Below are the code and all the weights of a small trained network. Each question names an input and a class and asks about switching units off, where a switched-off unit gives its printed mean instead of its output.

import numpy as np


def w(rows, s, z=0):
    codes = np.array(rows[::2]) - 128.0
    scale = np.full(codes.shape[1], s)
    scale[-1] = z or s
    return codes * scale


def f(y):
    return np.maximum(y, 0)


def log_softmax(a):
    a = a - a.max(-1, keepdims=True)
    return a - np.log(np.exp(a).sum(-1, keepdims=True))


def net(x, mask):
    res = np.array(x, float).reshape(1, 7) / 4 @ E
    y = f(res @ A[0][:, :-1].T + A[0][:, -1])
    res = res + np.where(mask, y, B[0][:, -1]) @ B[0][:, :-1]
    return log_softmax(res[-1] @ U[:, :-1].T + U[:, -1])


A, B = {}, {}
E = w([
[136,2,172],'x0',
[141,195,188],'x1',
[179,98,138],'x2',
[189,141,157],'x3',
[218,140,46],'x4',
[118,145,39],'x5',
[156,145,135],'x6',
],0.011)
A[0] = w([
[135,5,66,108],'neuron 1',
[170,183,79,72],'neuron 2',
[151,90,235,130],'neuron 3',
[109,46,66,150],'neuron 4',
[158,178,145,50],'neuron 5',
[99,74,224,255],'neuron 6',
],0.012,0.008)
B[0] = w([
[203,123,220,217],'neuron 1',
[143,127,25,171],'neuron 2',
[166,247,126,205],'neuron 3',
[146,166,225,206],'neuron 4',
[136,94,128,148],'neuron 5',
[142,249,150,253],'neuron 6',
],0.011,0.014)
U = w([
[148,145,187,192],'0',
[208,125,59,109],'1',
[83,4,99,74],'2',
[100,79,122,61],'3',
[97,24,112,68],'4',
[78,165,56,216],'5',
[137,184,126,3],'6',
[150,97,78,141],'7',
],0.013,0.014)

Each question gives the input, the list of numbers given to net, and the class t.
The units are the neurons (one row each of A and B). Each row of codes is followed by its name. A weight is (code - 128) times the scale printed after its matrix; where a second scale follows, it is the last column's (A, B and U).
mask holds one flag per neuron, in row order. A switched-off neuron (its flag False) gives its mean, the last column of its row in B, instead of its output. The means were averaged over made-up inputs and are rounded, as every weight is.
A unit's drop is (log p(t) with every unit on - log p(t) with that unit switched off) / (log p(t) with every unit on - log p(t) with every unit switched off).
The circuit of an input: a set's keep is (log p(t) with only the set's units on - log p(t) with every unit switched off) / (log p(t) with every unit on - log p(t) with every unit switched off). Starting from all 6 units, units are removed one at a time, each time the one whose removal leaves the highest keep (on an exact tie, the one counted first), for as long as the keep stays at least 0.8.
units of the circuit, in order: the units of the circuit, biggest drop first
k most important neurons: the k neurons with the biggest drops, biggest first
drop of u: that unit's drop, to one decimal
input [-2,5,-1,6,-6,7,5], class 5: units of the circuit, in order -> (neuron 1; neuron 4)
input [0,-2,0,7,-3,6,5], class 1: units of the circuit, in order -> (neuron 4)
input [8,2,3,6,-1,-7,6], class 6: units of the circuit, in order -> (neuron 3; neuron 6)
input [2,5,0,5,3,-6,-2], class 6: 4 most important neurons -> (neuron 3; neuron 1; neuron 4; neuron 6)
input [3,5,-4,4,-7,4,3], class 6: 2 most important neurons -> (neuron 1; neuron 6)
input [5,-2,5,8,-6,-5,-3], class 6: 2 most important neurons -> (neuron 3; neuron 6)
input [6,5,-5,1,-2,-2,-7], class 6: units of the circuit, in order -> (neuron 6; neuron 3; neuron 1)
input [-2,-3,-3,4,1,-8,-6], class 6: units of the circuit, in order -> (neuron 1; neuron 4)
input [7,6,-2,7,4,6,7], class 1: units of the circuit, in order -> (neuron 4; neuron 6)
input [4,-4,1,-4,7,7,-1], class 0: 2 most important neurons -> (neuron 4; neuron 1)
input [-5,3,-3,3,4,-7,-3], class 1: 2 most important neurons -> (neuron 4; neuron 6)
input [-8,0,-1,7,2,-2,-8], class 1: 2 most important neurons -> (neuron 6; neuron 2)
input [1,1,0,5,0,5,-6], class 5: drop of neuron 4 -> 0.3
input [-4,-1,6,-5,-1,6,6], class 5: most important neuron -> (neuron 1)
input [8,7,4,1,-1,0,6], class 6: 4 most important neurons -> (neuron 3; neuron 6; neuron 1; neuron 4)
input [-1,0,0,2,-2,8,7], class 5: drop of neuron 1 -> 0.4
input [6,8,1,-8,-4,-6,-6], class 6: drop of neuron 3 -> 0.3
input [-2,-5,4,1,5,7,-8], class 0: 2 most important neurons -> (neuron 4; neuron 1)
